Each row is followed by its class. Each block has new classes.
[-0.15  0.53  1.50  0.48 -0.77  0.40 -0.30  0.04 -0.31 -0.43 -0.90 -0.04
  0.29 -1.98  0.30 -0.81 -0.50  0.94  1.95 -0.15 -0.04 -0.84  1.72 -0.76
 -1.34 -0.24  0.80  0.05 -0.12  1.28 -1.11  0.10  0.10 -0.45 -2.38  0.55
  0.26 -0.26]  Qb
[ 0.24  0.30 -1.05  1.14 -0.47 -0.76 -0.66  0.14  0.37 -0.39 -0.39 -0.96
 -0.12 -1.99  0.24 -0.71 -0.35  0.52  1.59 -0.43 -0.90 -0.68  0.61 -0.53
 -1.22 -0.41  1.10  0.24 -1.59  1.86 -0.72  0.39  0.43  0.05 -1.77 -0.27
  0.17  0.58]  Cz
[ 1.79  0.45  1.54  1.47 -1.23  0.00  0.01 -0.55  0.21 -0.15 -1.61 -1.63
  1.38  0.06 -0.10  0.24 -0.70 -1.30  0.67 -0.92  0.91 -0.24  0.51 -2.33
 -1.85 -0.22 -1.52 -0.71 -0.47  1.13  0.69  0.47  0.75  0.96 -1.56 -0.69
 -0.24  1.63]  Qb
[-0.10 -0.47  1.79  1.90 -0.68 -0.47  0.33 -1.40  0.01 -1.00 -0.79 -0.33
  1.21 -1.41 -0.39 -0.13 -0.95 -0.44  1.09 -1.21  0.53 -0.25  0.43 -0.70
  0.37 -0.36 -0.23 -0.11 -0.11  1.21 -0.68  0.26  0.67  0.27 -0.57  0.30
  0.57  1.44]  Cz
[ 0.85  0.47  1.87 -0.19 -1.05 -0.31  0.73 -1.18  2.07 -0.54 -0.80 -1.73
  1.21 -1.55 -0.25 -0.18 -1.36 -0.04  0.63 -0.81  0.28 -0.61  0.56 -1.02
 -0.50 -0.17  0.76  0.30 -0.63 -0.14 -1.04 -0.27  0.80  0.40 -2.46  0.24
 -0.56  1.10]  BC
[ 0.50 -0.60  3.88 -0.08 -1.06 -0.02 -0.01 -0.86 -0.20  0.86 -0.46 -0.63
  1.17 -1.05 -0.93 -0.29  0.38  0.82  2.47 -0.31  0.66  0.74  1.34 -1.11
 -1.72 -0.17  1.89  0.43  0.05  1.85 -0.08 -0.15  1.07 -0.13 -2.51  1.43
  0.42 -1.47]  Qb
[ 0.05 -0.17  1.71  1.29 -0.92 -0.47 -0.15 -0.52  0.33 -0.33 -1.06  0.07
  0.59 -2.17  0.43 -0.84 -0.46  1.20  1.44 -0.38  0.13 -0.03  0.87 -0.68
 -1.62 -0.41  0.36 -0.09  0.11  1.64 -0.86 -0.21  0.27 -0.38 -1.64  0.12
  0.46  1.31]  Cz
[ 0.76  0.33  2.82  0.77 -0.63 -0.88 -0.45 -0.19  0.86  0.36  0.09 -0.75
  0.47 -1.46  0.83 -0.71 -0.17  1.87  3.22  0.15  0.97  0.22  1.13 -1.48
 -1.29 -0.37  1.37  0.01 -0.72  1.86 -0.39 -0.06  0.83 -0.41 -0.95  0.84
  1.47 -1.62]  Cz
[ 0.82  0.41  1.51  1.02 -1.47  1.53 -0.34 -1.48  0.34 -0.74 -0.95 -0.65
  1.36 -0.96 -0.27  0.46 -0.52 -0.10  1.29 -1.95  0.53 -1.08  0.51 -1.21
 -1.56 -0.68 -0.56  0.00 -0.58  1.33 -0.40  0.92  1.11  0.95 -1.58 -0.04
  0.17  1.82]  Cz
[ 1.32 -0.13  2.51  0.92 -1.06 -0.03 -1.01  0.44  1.22  0.58 -0.41 -1.08
  1.20 -0.66  0.46  0.10  0.39  0.61  3.65  0.19  1.27  0.50  0.63 -0.75
 -1.75 -0.05  1.00 -0.12 -0.64  1.52  0.83 -0.53  0.48 -0.20 -1.21  0.45
  0.33 -1.46]  Qb
[ 0.07 -0.86  2.08  1.39 -0.98 -1.20  0.42  0.35 -0.27 -0.52 -0.68 -2.05
  0.79 -1.92 -0.13 -0.44 -0.22  0.05  1.97  0.41  0.23 -0.90  1.39 -1.07
 -1.55 -0.60  2.56  1.02 -0.02  0.76 -0.86 -0.33  1.03 -0.78 -1.00  0.53
  0.67  0.89]  MN
[-0.91 -0.91  1.19 -0.50 -1.38 -1.14 -0.16 -0.17  1.02  0.19  0.37  0.18
 -1.31 -1.98  0.52 -0.77 -1.16  1.02  2.54 -0.64 -0.90 -0.17  0.86 -0.40
 -1.01 -0.23  0.03  0.45 -0.53  6.08 -1.71 -0.51  1.16 -1.06 -2.44  0.82
  0.36  1.13]  ZH
[ 0.38 -0.24  2.47  0.21 -1.32 -1.07 -0.41 -0.50  0.92  0.41 -0.37 -0.48
 -0.49 -1.90  0.24 -0.12  0.12  1.01  3.01 -0.41  0.76 -0.07  1.59 -0.39
 -1.89 -0.49  0.42  0.09 -1.22  1.82 -0.98 -0.23  0.91 -0.10 -2.81  0.80
 -0.35  1.25]  ZH
[ 1.08  0.39  1.51  1.23 -1.26 -0.64 -0.92 -0.64  0.15  0.13 -0.94 -1.03
  0.85 -0.80  0.15 -0.50 -0.41  0.45  2.07  0.43  0.08 -0.47  0.27 -0.67
 -0.98 -0.45 -0.26 -0.08 -0.59  1.51 -0.33  0.36  1.00 -0.38 -1.70  0.16
  0.68  0.83]  ZH
[-0.53 -0.28  2.24  0.64 -0.65 -0.78  0.62 -0.08  0.18 -0.26  0.16 -1.27
 -0.25 -1.10  2.04  0.61 -0.54  0.31  0.47  0.19  0.28  0.18  0.40 -1.23
 -1.98 -0.86  2.49  0.91 -0.48  0.94 -0.37 -0.23  0.51 -0.39 -1.32  0.62
  0.85  0.17]  Cz
[ 0.29  0.49  2.04  1.42 -0.94 -0.80  0.03 -2.39 -0.03 -0.66 -1.54 -1.18
  1.26 -2.01 -0.23 -1.26 -1.75  0.50  1.42  0.11  0.37 -0.25  0.79 -1.16
 -0.79 -0.63  0.01 -1.43 -0.69  1.17 -0.48  0.38  1.64 -0.28 -1.52  0.93
 -0.47  1.72]  BC
[-1.68 -1.07  2.79 -1.20 -0.41 -1.44  0.38  0.06  0.89 -0.03  0.93  1.35
 -1.34 -2.39 -0.05 -0.58  0.36  0.09  2.26  0.25 -0.42  0.31  1.28 -1.10
 -1.45 -1.26  1.27  0.42  0.39  0.86 -1.13 -0.24  1.60 -0.81 -1.63  1.62
  0.81 -0.56]  Cz
[ 0.41  1.68  1.01  1.16 -1.23 -0.84 -0.70 -0.94  0.52 -0.65 -0.57 -0.79
  0.89 -1.01  0.08 -0.13 -0.40  0.53  2.12 -0.80  0.04 -0.06  3.70 -1.04
 -1.63 -0.34  0.08 -0.49 -0.35  1.58 -0.39  0.68  0.07 -0.07 -1.73  0.08
 -0.07  0.94]  Cz
[-1.20  0.97  0.55  0.08 -0.73 -0.45  0.02 -0.63  0.12 -0.44  1.99 -0.05
 -0.24 -2.34 -0.18 -0.17  0.27  0.75  1.33  0.65 -0.70 -0.64  0.87 -1.28
 -1.16 -0.63  0.98 -0.17 -0.19  0.54 -1.19  0.01  0.74  0.58 -1.34  0.59
  0.20  0.74]  Cz
[-0.01  0.13  1.62  1.22 -1.16 -0.60 -0.43 -0.87  0.15 -0.26 -0.50 -1.28
  0.89 -0.98  0.57  0.06 -0.60  0.29  2.33  0.07  0.38  0.08  0.86 -1.61
 -0.88  0.00  1.47 -0.13  0.00  1.33 -0.94  0.66  0.35 -0.37 -1.29  0.02
  0.40  1.42]  Cz
[ 1.05 -0.74  1.25  1.36  0.05 -0.68 -0.94 -0.93  1.40 -0.04 -0.54 -0.64
  0.76 -0.89  0.11 -0.64 -0.81  0.24  1.19 -0.23  0.65  0.50 -0.16  0.15
 -0.46 -0.21 -1.24 -0.13 -0.41  0.47 -0.38 -0.08  0.54  0.02 -3.31  0.93
 -0.17  1.50]  BC
[ 1.11 -0.36  2.43  2.17 -1.66 -1.15  0.32 -0.48  0.24 -0.89 -0.25 -1.44
  1.25 -1.68 -0.33 -0.87 -1.36 -0.45  1.95 -1.27  0.70 -0.78  1.10 -1.41
 -1.65 -0.64  1.30 -0.10 -0.81  1.52 -1.03  0.67  1.03  0.53 -0.68 -0.07
  0.38  1.45]  Cz
[ 1.07  0.69  2.55  1.31 -0.63 -0.94 -0.59 -0.11  0.85  0.28 -1.01 -0.85
  1.16 -1.98  0.06 -0.74 -1.02  2.36  2.20 -0.14 -0.05  0.00  0.99 -1.41
 -1.90 -0.38  2.28  0.32 -0.78  1.86  0.33  0.83 -0.44 -0.03 -1.62  0.83
  2.04 -0.95]  Cz
[ 1.26  0.68  0.75  1.51 -0.97  0.52 -0.45 -0.42  0.12 -1.40 -1.15 -1.58
  1.38 -1.20 -0.51 -0.13 -1.13  0.10  1.56 -0.70 -0.16 -0.13  0.81 -1.47
 -0.28 -0.32  0.51  0.40 -0.95  1.58 -0.95  1.02 -1.50  0.32 -1.82 -0.04
 -0.04  1.52]  Cz
[ 1.54  0.15  0.18  1.89 -1.14 -0.60 -0.82 -0.82 -0.11 -0.15 -1.31 -1.43
  0.95 -0.74  0.63  0.15  0.16 -0.03  0.91 -0.13  0.19 -0.59  0.38 -1.03
 -1.33 -0.65  0.06 -0.70 -0.56  0.78  0.12  0.72  1.38  0.42 -1.75  1.04
 -0.18  2.28]  BC
[ 0.39 -0.79  1.17  1.56 -0.70 -0.16 -0.47 -1.51 -0.30  0.43 -1.35 -1.18
  1.05 -1.25 -0.36 -0.02 -0.70  0.45  1.78 -0.75  0.52 -0.05  0.17 -0.90
 -1.69 -0.16 -0.11 -0.47 -0.29  1.31 -0.07  0.81  0.35  0.72 -2.68 -1.00
  0.33  0.72]  Qb
[ 0.87 -0.60  2.64  0.93 -1.80 -2.46 -0.17  0.47  0.25 -0.06 -1.00 -0.57
 -0.10 -1.61  0.47  0.48 -0.69  0.25  1.73 -0.76  0.29 -0.54  0.72 -1.42
 -2.14 -0.39  0.06 -0.28 -0.40  1.80 -0.68  0.46  0.66  0.60 -2.02  0.43
  0.69 -0.18]  MN
[-0.10  0.91  2.08  1.94 -1.02  0.01 -0.75 -0.11  2.27 -0.28 -0.69 -0.07
  0.67 -1.58  0.90 -0.08  0.17  1.36  3.11 -0.12  0.69  0.42  0.51 -1.11
 -1.70 -0.07  0.79  1.41 -0.44  1.90 -0.59  0.26  0.53 -0.79 -1.23 -0.12
  1.03 -0.49]  Cz
[ 1.07 -0.02  2.18  0.51 -0.82 -1.07 -0.67 -0.74 -0.04  0.05 -1.06 -1.03
  0.84 -1.40  0.12 -0.45 -0.71 -0.09  1.56 -0.78 -0.99 -0.20  0.65 -0.93
 -1.92 -0.01  0.09  0.16 -0.69  0.98 -0.30  0.22  0.80  0.35 -2.18  0.71
  0.18 -0.06]  BC
[ 0.77  0.37  1.95 -0.09 -1.39 -0.78  0.02 -0.85  0.60 -0.34 -0.61 -1.27
 -0.25 -0.52 -1.14 -0.26 -1.53 -0.53  1.39 -1.42 -0.23 -0.09  0.79 -1.32
 -1.46 -0.17  0.57  0.92 -0.63  1.33 -1.52  0.68  0.30  0.05 -2.30  0.11
 -0.26  0.26]  ZH
[ 0.28  0.25  1.69  0.91 -1.10 -1.91  0.01 -0.48  0.48 -0.54  0.07 -1.08
 -0.25 -1.10  0.73 -0.79 -0.54 -0.21  1.86  0.72  0.14 -0.10  0.77 -1.44
 -0.13 -0.33  0.33  0.13 -0.85  1.98 -0.83 -0.72  0.86 -0.83 -0.76  0.10
  0.47  0.60]  Cz
